(in the rows, 128 means zero)
Each row is followed by its class; each block has classes of its own.
175 123 171 142 153 105 102 139  74 164 108 134 112 102  79  72 157 130 169 124 133 123 100 161 114 108 127 129 115 132 142 113  73 127  95 169  93 188 119 : <157>
 99 117 118 125  94 172 132 117 133  91 108 140 132 126 178 119 121 139 106 133 121 124 171 113 126 117 150 140 134  91 130 136 141 173 131 119 148 114 126 : <160>
149 124 155 180 133 124 115 135 102 133 108 148 101  97  93 164 135 124 113 113 123 120 124 122 122 141  96 132 156 134 132 133 100 129 125 167 113  95 160 : <156>
208 138 154 110 164  69 115 129 130 136 154  95 118 125  95  57 149 129 175  78 121 103  43 191 122  97 110  81 134 161  96 120  90 102 107 150  64 199 131 : <80>
194 122 191 143 172 105  97 131  59 175 120 117 140 111  39  47 154 142 172 136 132 136 102 165  90  66 130 119  88 133 167  95  90 114  86 150  93 183 115 : <157>
 90 146 107 114  90 171 156 112 131 105 120 114  70  97 168 153  84  84 110 118  98 102 173 100 148 115 118 151 140 109 101 101 109 161 139 136 161 151 169 : <165>
 92 131 118 145 141 131 130 126 139 122 137 116 145 154 127 147 142 133 121 147 126 142 105 125  96 160 143 132 141 105 145 119 133 124 122 109 132  95 120 : <165>
185 114 168 165 161  90 111 143  90 151 108 118 146 128  71  76 160 149 142 126 147 133  80 164 116  96 123  96 135 147 149 137 100 119 117 124 105 160 106 : <94>
134 119 138 107 150  92  93 122 129 156 133 137 154 150 117 119 158 161 139 141 149 136  99 158 118 147 154 125 121 130 110 139 144 134 111 141  99 151 105 : <15>
187 145 151 126 164 101  91 139 117 176 138 118 109 171  95  94 154 135 177 101 144 132  94 186  99 158 122 111 126 141 131 123  89  90  88 125  71 169 106 : <68>
118  94 156 144 146 148  92 132  88 150  97 157 162 138  71 108 151 151 117 161 129 152 146 137  94 133 169 156 116 120 173 108  99 156  79 143 125 112 100 : <94>
199 122 164 111  99 111 127 138 111 133 111 119 107 104 172 105 146 158 118 114 127 119 101 146 138 105 169 122 125 144  99 110 123 148 127 182  95 129 161 : <160>
107 134 100 130 101 118 143 130 141 109 140 113 100 145 162 173 126 115 114 117 109 128 120 120 116 177 127 133 154 133 124 129 109 122 159 122 140 109 147 : <156>
168 116 127  87 147 118  97 121 142 141 143 124 173 153 127  99 116 125 141 108 126 117  87 180 132  99 140 119 118 157  97 110 128 121 118 133  97 192 129 : <15>
119 124 153 163 142 127 103 128 111 128 114 154 140 146  95 170 170 154 128 152 149 154 139 128 113 171 140 148 133 116 165 136 140 115  90 142 125  84 107 : <157>
150 124 149 158 167  63 145 156 108 127 143 113 121 104  69 141 157 141 180 120 134 117  51 151 106 130  95 107 148 171 151 104  85  88 134 153 101 116 147 : <157>
145 119 110  84 122 136 133 108 164 120 126 130 132 162 171 135  91 114 124 116 126 105 112 143 145 140 146 116 127 134  98 129 123 159 135 115 127 137 151 : <68>
 96 105 162 157 158 145  64 124  88 161 123 167 162 164  59 156 169 168 143 157 137 171 162 148  91 155 155 146 107 118 165 122 130 123  70 131 107 114  84 : <15>
174 126 153 152 145  77 139 148 124 115 144 108 107 123 125 146 150 134 127 116 115 116  79 150 116 151 120 115 140 161 137 128  97  88 155 129  90 101 162 : <165>
212 134 173 140 173  41  95 132 109 166 146 104 125 128  84  81 149 142 186  81 139 100  43 205 113 105  87  76 147 176 110 126  86  86 115 151  54 193 136 : <156>
 71 130  95 123 111 155 133 102 167  80 135 112 113 147 162 182 130 112 106 132 103 117 131 110 118 175 141 137 155  99 127 134 129 132 129 109 142  85 151 : <80>
 42 108 109 130 132 165  89 138 143 134 145 170 189 172 110 195 149 151 133 180 136 180 127 119 116 208 178 170 139 128 161 116 135 132  88 120 152  77  92 : <157>
 50 133  84  70 117 178 102 102 157 136 150 153 182 191 161 173 122 134 102 156 127 160 165 110 117 171 182 160 114 109 111 109 164 152 115 121 149 119  84 : <15>
148 131 138 149 142 121 139 137 115 100 121 132  77 118  99 138 144 144 124 126 121 136 137 134 117 136 146 147 127 129 143 135 112 115 130 164 102 105 143 : <15>
123 122 117 102 130 108 111 130 137 145 148 137 163 141 130 122 129 150 141 122 128 143 122 146 119 122 136 131 113 142 108 117 146 147 113 144 119 159 102 : <15>
197 106 173 169 166  54 109 166  95 139 138 117 123 124  58  83 191 147 151 117 139 128  41 191 109 137 101  99 154 139 139 139  82  84 122 135  88 173 104 : <160>
138 108 166 126 111 114 113 135  98 166 108 158 152 159 124 133 157 198 102 188 142 188 145 119 139 159 188 144  88 112 141 133 148 152  96 126 143 111  89 : <160>
122 134 119 142 117 139 139 148 160  92 128 160 121 130 170 207 120 128  84 111 119 128 135 114 142 173 130 145 156 153 126 137 145 136 142 145 116  56 149 : <165>
103 137 124 160 154 100 111 151 133 136 145 133 153 179  80 151 178 140 151 157 136 159  91 147 109 200 121 115 146 116 169 143 115  87 127 122 126 125  71 : <94>
116 146 120 111 116 155 133 112 129 130 113 125 108 152 151 138 108 102  94 144 111 132 158 117 128 149 145 152 122  89 121 118 122 153 126 110 146 145 127 : <165>
152 115 171 153 155 113  87 138  83 137 115 149 154 133  68  52 185 166 171 138 143 142 119 157 105 103 128 106 117 123 165 134 113 121  89 151  97 166  73 : <160>
 74 106 116 131 115 152 117 111  98 113 121 136 126 123  89 142 158 129  95 172 123 156 188  91 112 129 154 172 107 108 148 118 130 148 127 140 164 126  86 : <15>
 38 135  89 108 123 166 135 121 174 105 140 147 138 184 140 200 135 141 114 146 116 167 140 111 112 191 157 145 135 120 149 114 131 138 105 115 144  87 107 : <80>
119 142  95 122 141 118 149 113 167  86 124 115 127 178 164 189 133 112 117 111 129 117  89 146 131 151 124 111 148 134 125 140 127 113 172 118 111 138 132 : <15>
100 153  81 114 101 131 166 127 177  67 129 118  99 166 210 201 111 125 141 117 122 112 108 123 143 173 136 118 157 145 135 143 131 129 160 129 128  86 157 : <68>
 51 118 128 146 141 136  87 125 110 149 136 153 159 175  78 177 170 143 136 170 134 173 114 135 106 176 148 140 129 129 168 117 115 117  99 130 141 132  76 : <156>
168 132 164 146 149 102 101 147 108 129 117 125 132 139  74  81 174 154 172 129 150 126  96 174 114 110 112 107 145 153 150 134 107 111  91 148  98 165  92 : <68>
140 121 153 116 119 145 116 116  98 130  99 126 108 123 112 141 144 114 108 134 114 123 133 134 138 123 134 144 110 125 130 107  97 128 103 136 127 157 146 : <80>
195 130 167 139 170  73  92 129 131 142 146 115 135 138  79 112 152 143 162 103 137 124  65 184 137 113 118  95 152 175 131 133  99 110 115 163  74 168 122 : <94>
 76 125 112 118 128 138 135 114 151  91 124 137 117 154 144 181 149 117 122 154 134 118 116 131 112 175 140 136 142 123 145 132 114 130 147 147 125  88 135 : <68>
168 147 134 110 137 120 142 119 128 126 127  89  48 117 120 122 106 109 142 103 106  88 134 132 115 123 108 131 134 141 125  99  86 112 111 144 119 147 174 : <68>
 90 129 127 163  99 153 133 137 133  94 109 167 105 119 152 199 142 122  80 146 124 140 147 107 156 178 135 155 165 117 122 152 118 159 140 152 141  90 130 : <165>
163 132 105  80  93 118 155 130 173  89 110 133 108 123 190 107  95 110 139 104 118  99 111 149 169 110 127 120 139 173  89 130 121 170 135 174 127 171 154 : <68>
 99 100 146 114 153 117  78 129 106 185 128 163 177 158  78 115 142 184 142 175 135 176 144 143 102 136 176 147  88 142 145 107 138 146  66 140 113 140  80 : <15>
160 114 145 142 138 112 105 145  87 152 103 141 105 128  87 106 151 136 129 131 127 142 127 149 121 120 125 137 112 135 150 130  98 120 108 156 109 189 117 : <15>
222 125 187 165 164  47 118 169  74 174 140 108 109  99  51  69 172 177 164 105 152 141  59 177 110  86 126  92 125 170 140 116  95 100 113 181  68 158 108 : <94>
169 121 160 120 126  98 127 141  92 150 125 119 133 132 120 101 143 168 125 143 137 138 126 133 124 121 153 131 109 151 137 100 115 114 106 145 110 133 118 : <165>
115 151  80  85  81 164 173 108 159  81 106 123  59 117 215 152  81  88  98 111  92  85 169  88 132 146 140 165 134  89 123 111 122 158 143 156 156 116 192 : <157>
105 145 110 127 135 101 141 129 156 124 137 118 119 141 141 156 149 131 146 129 156 121  86 135 120 166 110 116 159 120 125 133 136 103 138 134 128 123 135 : <157>
134 118 138 117 110 108 128 138  95 158 122 136 136 140 116 124 148 154 111 162 127 165 147 122 118 158 176 158  95 110 138 108 118 156 120 149 136 119  89 : <94>
147 146 105  63 109 157 136  81 178 118 130 111  89 152 179 126  94  85 107 113 111 106 131 131 151 137 155 141 130 128  69 118 112 163 127 137 141 158 165 : <68>
 74 146  91  97 105 189 125  92 165  80 121 143 117 173 177 168 121 121 116 131 127 128 171 104 135 145 161 146 136 126 141 132 146 151 112 134 148 102 122 : <68>
145 102 171 174 154 106  98 142  86 142 109 159 123 131  56 111 178 166 127 158 151 156 121 147 101 163 133 140 144 103 158 139 100 117  90 152 102 100 110 : <160>
201 131 202 157 141  73 122 144  63 172 128  99  88 103  99 107 167 175 126 145 137 139  97 139 118 120 163 115 112 143 124 119  98 114 122 152  85 123 132 : <165>
176 141 141 103 133 141 132 115 129 123 121  99  82 111 122  92 108 106 127  98 109 111 139 136 139 108 119 129 121 120 105 125  98 141 118 119 120 175 157 : <80>
190 118 170 135 154  88  92 119 121 161 126 108 150 133 111  73 158 153 170 105 155 121  57 196 127  96 119  94 144 136 101 120 109 121  92 147  79 197 120 : <160>
207 119 181 134 147  92 117 132  95 143 121 106 132  97  82  53 145 130 157 119 135 106  98 172 114  64  97 107 118 141 139 110  93 108 117 164 100 199 137 : <157>
 84 115  89 105 100 147 133 125 159 119 125 134 120 164 137 167 130 106 104 161 119 149 152 104 130 212 148 164 137 116 115 132 121 155 128  94 184 106 116 : <68>
242 148 161 107 110  65 155 140 140 109 119  94  60  92 190 104 144 145 129  70 137  83  51 176 168  91 117 100 159 172  79 131 102 107 151 187  75 178 194 : <160>
128 127 159 161 172  52 130 135 101 143 142 112 116 123  78 118 172 155 163 141 140 130  70 159  87 143 114 107 136 133 151 123  99 103 121 143  87 122 122 : <165>
 62 126 120 100 123 164  95 116 124 142 162 142 177 152 121 156 115 149 129 177 123 152 155  97 122 160 174 155 119 102 133 114 162 148  93 107 176 102  98 : <157>
209 137 153 143 151 112 148 135 116 113 121  92  69  95  91  91 115 106 140  67 103 104 101 157 125  79  90 106 135 149 118 118  77 118 121 132  92 170 165 : <80>
125 137 133  89  77 139 152 107 150  91 116 126 101 138 230 174 135 160  74 149 122 120 146 106 143 151 192 144 122 110 110 125 158 145 149 162 130  72 162 : <160>
 68 116 138 121 121 178  88 117 107 142 102 164 193 167 119 140 143 147  94 189 127 153 178 107 101 147 172 149 115  97 170 124 143 162 104 108 157  94  88 : <94>
132 143 124 116 112 132 133 114 131  92 122 113 115 139 162 134 149 135 118 113 127 109 131 137 124  96 126 112 137 129 130 132 130 120 153 149 115 161 130 : <15>
 90 124 134 102 115 159 117 118 109 155  98 155 135 119 132 146 127 117 104 158 133 134 152 120 127 127 142 171 109 106 131 101 116 166 109 136 151 153 127 : <157>
176 137 142 130 109 122 145 121 113 130 101 108  58 100 151  93 115 128 121 116 115 104 119 133 135  94 129 125 130 108 117 118 102 129 129 150 114 151 187 : <160>
104 131 103 111  97 162 142 103 137 114  85 145 129 132 179 156 115 109 106 143 135 116 143 103 154 144 132 158 136 105 123 124 116 157 126 141 161 139 150 : <157>
105 118 143 160 133 128 124 136 127 129 130 143 127 127 102 163 148 141 106 149 129 154 136 125 114 166 132 150 139 119 139 122 119 133 115 136 127  88 123 : <165>
129 150 114 104 104 151 159  98 159  70 119  99  82 126 181 131 122 119 124 123 132  86 146 109 142 101 125 111 135 133 128 133 126 123 169 146 130 120 160 : <68>
 59  99 140 136 139 152  75 130  93 162 139 156 180 155  51 116 176 159 129 178 137 187 149 122  94 151 162 143 106 118 155 112 128 131  64 110 144 125  49 : <80>
116 145  94 102 103 148 171 101 144  79  94 107  57 129 179 163  96  97  90 136 105 112 162 107 143 124 147 158 127 107 122 129 118 151 165 144 144 146 170 : <15>

A new block, with new classes.
149 105 116 149 132 130 106 108 131 147 154 126 123 130 121  78 127 131 165  74 154 127 122 106  92  95 150 121 126 120 123  84 111 109 138 115 134  83 114 : <45>
 93 107 128 131 130 138 120 157 117 135 143  90 165 109  98  79 171 119 154 147 110 142 119  92 107 144 139 143 151 167 111  74  91  95 120 174 151 148 106 : <34>
160 117 146 151 122 108 134 137 114  99 128 169 111 141 161 170 111 138 123  46 152 127 162 128 127 142 110 143 122 112 150 138  87 159 111  70 139 141 130 : <137>
122 101 124 176 155 100 112 124 149 102 104  93 152 122 149 111 104 160 126 138 148 126 172 168 157  80 117 142 158 142 131 148 149 127 129 132 118 130 130 : <105>
140 117 126 123 136 144 121 146 142 145 135 117 166 128 161 163 113 128 156 118 151 116 113 112 130  92 107 111 125 128  86 137 118 142 146 156 108 123 117 : <146>
130 111 125 121 133 135 115 149 122 154 142 123 146 123 135 139 137 105 143 125 139 137 113 130 105 108 106  99 134 130 107 139 127 127 164 160 116 121 118 : <137>
 96  76 121 135 144 133 112 124 143 140 166 110 130 102 119  75 141  98 180 152 112 120 129  99  83 131 158 135 124 132 106  81 115 102 137 142 136 138 127 : <139>
163 110 146 111 122 163 137 184 120  96 147 149 133 124  96 157 112 121 108  27 120 171 119 110 116 151 125 124 133 109 111  90 116 159 132 105 148 132 115 : <126>
118  88 123  98 137 165 104 200 131 129 136 163 170 107  97  79 120  81 147  87 112 109 149  63  96 128 143 120 115 125 119 109 111 111 143 128 121 161 137 : <139>
129 113 121 162 118 116 111  80 148 147 152 137 108 110 135  91 115 139 172 116 140 127 106 103 123 110 149 131 102 119 116 112 119 115 134 141 135  87 120 : <126>
127 123 132 150 132 138 110 102 133 148 149 106 135 118 118  70 138 124 166 120 124 137 126 123 106  89 141 107 124  99 107 137 151 100 162 155 139 103 125 : <109>
100 125 131 171 117  83 127 137 144  99 113 166 139 123 106 107 161 136 116 140  88 139 163 127 135  96 115 118 131 119 136 145 151 152 135 109 137 160 148 : <137>
163 121 129  95 128 151 126 134 125 105 137 147 134 126  99 129 112 149 126  83 127 135 127 112 127 130 142 123 124 114 133 123 111 120 113 101 128 121 118 : <105>
137  99 127 114 131 145 118 151 144 164 132 101 178 130 145 115 114 132 163  96 156 149 122 111 104  85 135 129 121 120  94 115 114 121 160 173 109 121 105 : <34>
111 122 134 173 111 110 129 129 151  94 101 164 146 125 108 108 154 126 117 131  94 136 168 111 126  90 113 114 133 121 124 133 152 153 133 106 130 149 144 : <45>
102 131 138 162 119 101 134 140 166 102 105 171 136 119 104 111 151 128 124 142  89 144 164 117 130  82 126 122 131 115 124 139 159 146 127 111 128 154 140 : <139>
142  90 128 154 155 138 129  81 145 137 168 126  98 105 113 128  96 138 179  97 150 142 124  96  96 116 151  91 125 118 109 117 134  94 120 127 122 102 123 : <139>
139  91 122 130 120 155 142 167 110 114 151 154 136 133  96 132 114 116 128 105 126 139 130 126 110 145 149 130 145 111 152 143 133 142 132  81 138 145 126 : <148>
160 121 157 130 128 128 126 127 131  94 121 124 131 126 161 165 127 140 108  46 133 150 151 141 138 110 117 129 130 125 126 107  94 158 115  99 146 128 139 : <39>
143 114 139 139 116 136 140 165 130  90 138 182 133 119 105 165 115 132 141  56 122 121 154 131 124 128 123 139 147 109 148 147 112 153 118  65 127 153 134 : <139>
149 102 146 156 113 119 121 127 104 112 125 187 135 132 132 141 128 105 128  40 141 134 163 122 103 109 126 120 145 120 159 146 114 136 117  68 121 143 154 : <126>
127 118 124 114 151 154 131 165 139 176 135 113 149 124 145 119 126 122 164 136 150 130 101 118 107  97 127 122 123 132  87 113 115 119 151 178  98 127 106 : <139>
180  88 142 103 132 162 141 170 127  82 147 163 130 125  95 176 106 133 125  28 129 146 131 115 108 149 123 107 153 122 124  82 103 145 109  79 133 127 116 : <146>
103 121 131 175 116  83 124 139 147  97 114 166 143 125 108 104 158 136 121 136  91 139 166 125 131  88 117 116 130 118 135 144 152 150 132 105 137 158 145 : <137>
136  79 140 171 128 129 121 112 150 130 158 126 104 116  74  32 108 155 158  92 131 149 116 136 101  99 165 145 144  84 138 115 144 108 122 133 135 105 108 : <126>
147  94 116 124 109 162 130 183 105 102 173 163 125 125  77 116 138 142 106  75 114 161 104 109 105 152 143 119 148 126 145 114 101 166 117 101 151 158 114 : <126>
148 120 123 126 136 156 163 163 103 118 159 124 112 133 107 154 116 150 111 102 127 163 116 120 116 172 144 149 137  99 139 128 109 147 138 123 130 144 112 : <105>
135  80 114 170 141 120 106  88 130 145 151 142 110 116 105  81 121 139 173  89 139 129 135  92  83 107 160  89 119 129 121  78 117  91 134 120 129 108 136 : <126>
108 122 132 170 106 107 126 126 155  90  99 166 147 126 104  99 152 127 114 127  91 141 170 113 130  85 117 116 131 119 128 133 157 155 132 102 132 147 146 : <45>
137 124 132 142 158 135 111  98 142 157 132 120 113 122 120  75 140 141 133 155 145 131 115 134 117  98 145 115 128 117 113 131 147 106 130 123 146  89 112 : <109>
134  86 130 112 143 138 118 161 137 144 146 113 167 128 145 147 114 126 161  90 154 124 127 122 112  97 123 119 129 124  93 115 111 130 157 156 116 127 121 : <137>
122  99 131 176 156 106 107 119 158  97 102  88 155 119 149 103 104 153 125 133 152 120 169 172 151  78 116 141 147 130 123 154 164 136 119 120 122 125 131 : <109>
107 129 137 157 118 106 121 140 160 101 106 160 142 118 109 112 152 139 108 128  87 142 159 120 135  80 124 116 138 119 127 132 150 150 138 118 130 145 145 : <39>
142 110 118 129 147 139 137 132 120 153 137 119 144 128 157 183 124 125 157 129 166 113 129 127 111 117 102  88 122 143  99 139 119 122 149 151 100 133 123 : <137>
158 101 144 160 123 140 150 136 116  97 128 144 112 129 132 174 109 124 136  69 149 127 153 127 116 145 128 136 134 111 154 111  99 143 103  97 132 140 126 : <148>
141  92 123 109 117 145 107 167 136 109 138 128 162 118  74  53 114 123 128  71 105 165 138 104  93 115 146 108 119 101 128 135 151 118 125  97 133 138 119 : <109>
155 112 144 100 136 172 132 166 125 123 153 134 127 128 116 155 111 144 128  62 127 163 109 139 108 142 137 126 131 121 115  95 111 152 132 133 130 127 103 : <39>
119 107 153 124 143 124 108 159 129 115 131  83 180 110 136  92 144 140 158  81 121 134 134 101 127 126 117 149 144 142  84  75  79 120 145 196 142 137 106 : <34>
140 105 118 132 139 162 166 151 107 110 169 127 123 133  82 160 117 143 119 118 121 171 108 103 103 181 152 118 127 113 124 119 132 145 134 124 134 145 115 : <146>
128 102 110 122 124 135 115 151 124 143 130 130 171 130 146 159 114 121 164 104 138 127 137 114 103 103 117 104 133 140 111 128 112 122 173 156 102 145 136 : <105>
162 121 140 130 130 137 135 122 121 107 134 150 114 127 167 188 123 155 122  62 149 129 143 111 126 143 115 122 122 133 125 117  73 156 112  88 130 133 125 : <39>
121  90 129 178 160  88 109 120 147  98 110 100 157 114 148 106 104 145 130 142 153 116 169 171 153  85 112 141 144 142 128 156 155 129 125 118 118 126 134 : <137>
153 117 127 117 136 138 145 150 113 113 151 146 114 125  92 126 118 125 105 103 119 158 123 117 118 161 144 106 110 110 144 147 142 131 109 100 140 127 120 : <137>
160 116 142 112 130 131 116  89 137 143 152 117  80 113  77  45 130 133 149  75 119 169  92 140  93 118 140 112 139  97 128  68 137  98 132 125 143  80 107 : <148>
157  67 145 150 145 149 145 132 114 108 151 136 130 129 120 140 120 129 145  48 136 146 143  98  93 146 144 121 128 102 121  81  89 134 132  91 144 139 137 : <146>
161 127 155 144 120 133 118 137  86  96 120 146 125 137 136 188 114 121 115  14 146 147 174 121 114 150 122 127 140 122 141 114  81 133 119  90 136 123 125 : <126>
151 109 138 149 142 134 145 147  84 117 162 150 107 142 148 199 117 138 137  64 148 133 142 112 106 171 132 125 129 126 135 115  74 147 120 105 145 153 129 : <137>
131 127 118 120 117 149 123 154 102 125 140 142 137 138 102 136 135 137 140  82 118 147 136 115 111 141 141 119 132 128 141 115 101 121 144 128 135 135 117 : <105>
143 109 135 162 125 123 112 115 107 120 124 139 120 128 125 115 135 126 128  67 136 135 151 122  99 125 123 128 135 127 147 105  90 137 119  87 139 133 135 : <45>
109 140 138 169 113 100 122 131 156  90 101 163 138 124 119 115 160 135 113 132  89 139 172 121 133  83 110 108 136 116 124 145 161 153 124 109 136 154 142 : <109>
148 102 125 109 148 140 132 169 104 116 149 129 142 126  92 134 124 133 113  80 125 158 121 123 106 151 128 106 129 124 123 118 124 136 132 101 130 141 121 : <137>
145  62 129 138 128 163 149 177 118 112 167 149 155 135  80 118 103 142 151  68 123 150 127 117  93 137 172 136 132  87 143 129 120 145 134 109 124 150 119 : <146>
153  82 133 119 116 143 137 170 125  93 147 161 135 128  90 124 105 136 133  47 117 152 129 128 108 136 148 136 139 104 151 100 115 157 122  93 135 147 125 : <148>
121  93 135 162 150 123 121 107 144 139 151 143 118 115 115 104 143 136 173 117 144 138 152 112  87 105 145 104 141 134 119 119 128 105 133 144 131 123 112 : <139>
117  91 126 178 153 110 109 114 151 102 104  91 161 115 146 104 106 141 125 136 154 119 171 156 149  88 115 145 145 145 122 145 154 140 127 123 118 122 132 : <45>
128  99 123 140 141 146 117 160 138 162 134 111 156 122 139 116 111 118 162 138 159 114 123 130 119  93 120 118 121 125 108 146 129 113 150 171 109 120 107 : <137>
145  91 119  99 128 160 152 164 134 119 153 137 128 137 121 154 118 150 130  87 124 145 127 124 120 139 144 121 132 118 127 107 112 149 118 100 134 150 122 : <105>
106 132 135 172 110  98 117 128 160  89 100 160 140 121 113 104 153 135 119 131  88 135 171 121 133  80 113 109 133 113 128 147 163 150 123 110 135 153 146 : <109>
160 112 133 113 142 163 153 157 137 119 152 130 123 130  94 109 119 144 115 125 120 154  86 110 123 147 134 114 120 106 106 123 137 142 106 113 143 126 100 : <146>
130 105 131 152 159 123 122  77 162 162 153 101 108 105 121  63 125 144 154 147 142 118  81 127 133 105 152 145 109 111 107 110 141 123 116 118 153  77 120 : <45>
149 122 135 174 146 131 143 102 101 112 127 114 114 138 143 136 123 145 117 102 160 136 158 117 124 143 135 136 127 123 135 138 109 130 112  92 132 117 120 : <45>
129  97 113 107 126 162 126 157 130 153 145 128 167 134 116 137 121 121 163 111 135 128 114 103  95 106 136 114 126 118 100 101 113 126 175 159 105 138 130 : <146>
162 109 130 148 135 139 105 101 140 131 141 134 104 110 114  56  95 139 146 101 141 122 114 106 129 100 141 105 125 109 114 124 130  91 122 124 130  78 115 : <126>
139 114 135 112 141 142 131 139 146 138 118 104 168 122 160 148 119 116 152 133 155 121 119 131 135  94 106 113 125 136  88 130 140 133 149 177 103 121 117 : <148>
150 129 141 160 155 142 122  84 125 149 151 102  83 126 112  70 130 175 167 121 149 149 133 139  95 104 140 112 153 121 105  92 127  79 125 156 131 103  96 : <109>
113 106 130 174 158 102 117 126 157 104 107 102 152 112 150 124 109 143 131 144 150 128 168 164 152  81 118 145 146 146 121 150 152 138 123 128 115 133 131 : <139>
139 120 176 122 143 162  97 168 103 100 117 121 170 129 136 167 149 105 151  14 139 142 188 119 106 125  81 100 179 166  90  70  94 111 133 149 148 140  97 : <34>
150 116 156 157 137 137 140 130 131  94 135  98 121 141 152 139 110 168 131  53 147 154 157 128 146 123 133 160 127 103 124 105  95 146 113 139 159 137 115 : <105>
136 109 143 163 142 114 161 116 124 113 141 149 103 127 140 188 125 132 137  82 143 143 136 129 112 142 138 151 134 114 140 115 104 152 108  75 129 140 141 : <139>
103 131 136 166 120  99 135 141 162  97 105 172 137 119 110 119 153 131 122 133  89 147 169 119 133  84 122 119 133 118 126 138 155 152 130 111 127 157 145 : <139>
109 128 132 170 115  99 127 129 155  91 111 167 143 122 100 108 157 138 121 146  82 136 156 116 132  87 116 112 138 118 124 130 154 151 133 117 131 154 145 : <146>
140  93 148 152 149 136 137 104 153 130 151 125 104 110  93  61 142 156 166 133 138 130 105 116 106 109 148 140 140 115 115  68 119 110 112 157 142 117 102 : <148>
138 115 131 150 135 140 113  86 138 150 123 135 125 120 143 121 125 123 161 125 157 106 151 110 117 107 128 103 116 137 115 135 121 103 131 126 127  93 119 : <45>
110  96 153 155 117 120 116 152 137  85 100 142 197 104 104 125 130 103 169 118 122 102 156  88 121 136 130 142 119 152 113 122 107  98 109 155 124 134 117 : <126>
111 138 156  90 127 138 126 156 132 120 127 142 148 116 111 119 134 136 162  86 119  88 121 126 147 143 133 184 129 119 125 112  77 128 122 157 127 141 127 : <139>
128  94 146 103 132 158 158 157 147 104 161 108 137 113 145 145 109 118 160  76 120 114 124 127 162 145 128 132 130 123 103 102 131 148 126 158 159 146 143 : <148>
143  82 118 127 115 122 131 158 118  93 167 137 135 116 104 126 131 112 125  48 114 158 126 116 100 153 128 119 116 111 148 111 115 159 131  84 148 148 138 : <137>
110 125 132 169 113  97 124 131 152  99 106 171 139 117 102 105 153 130 114 131  90 138 157 117 131  86 119 109 137 121 123 131 159 147 130 112 125 148 147 : <126>
148 138 137 121 146 132 116 102 140 145 145 117  87 114 111  80 139 136 134 101 138 138 121 127 119 124 127 103 133 128 106  90 141  99 120 150 137  86 101 : <126>
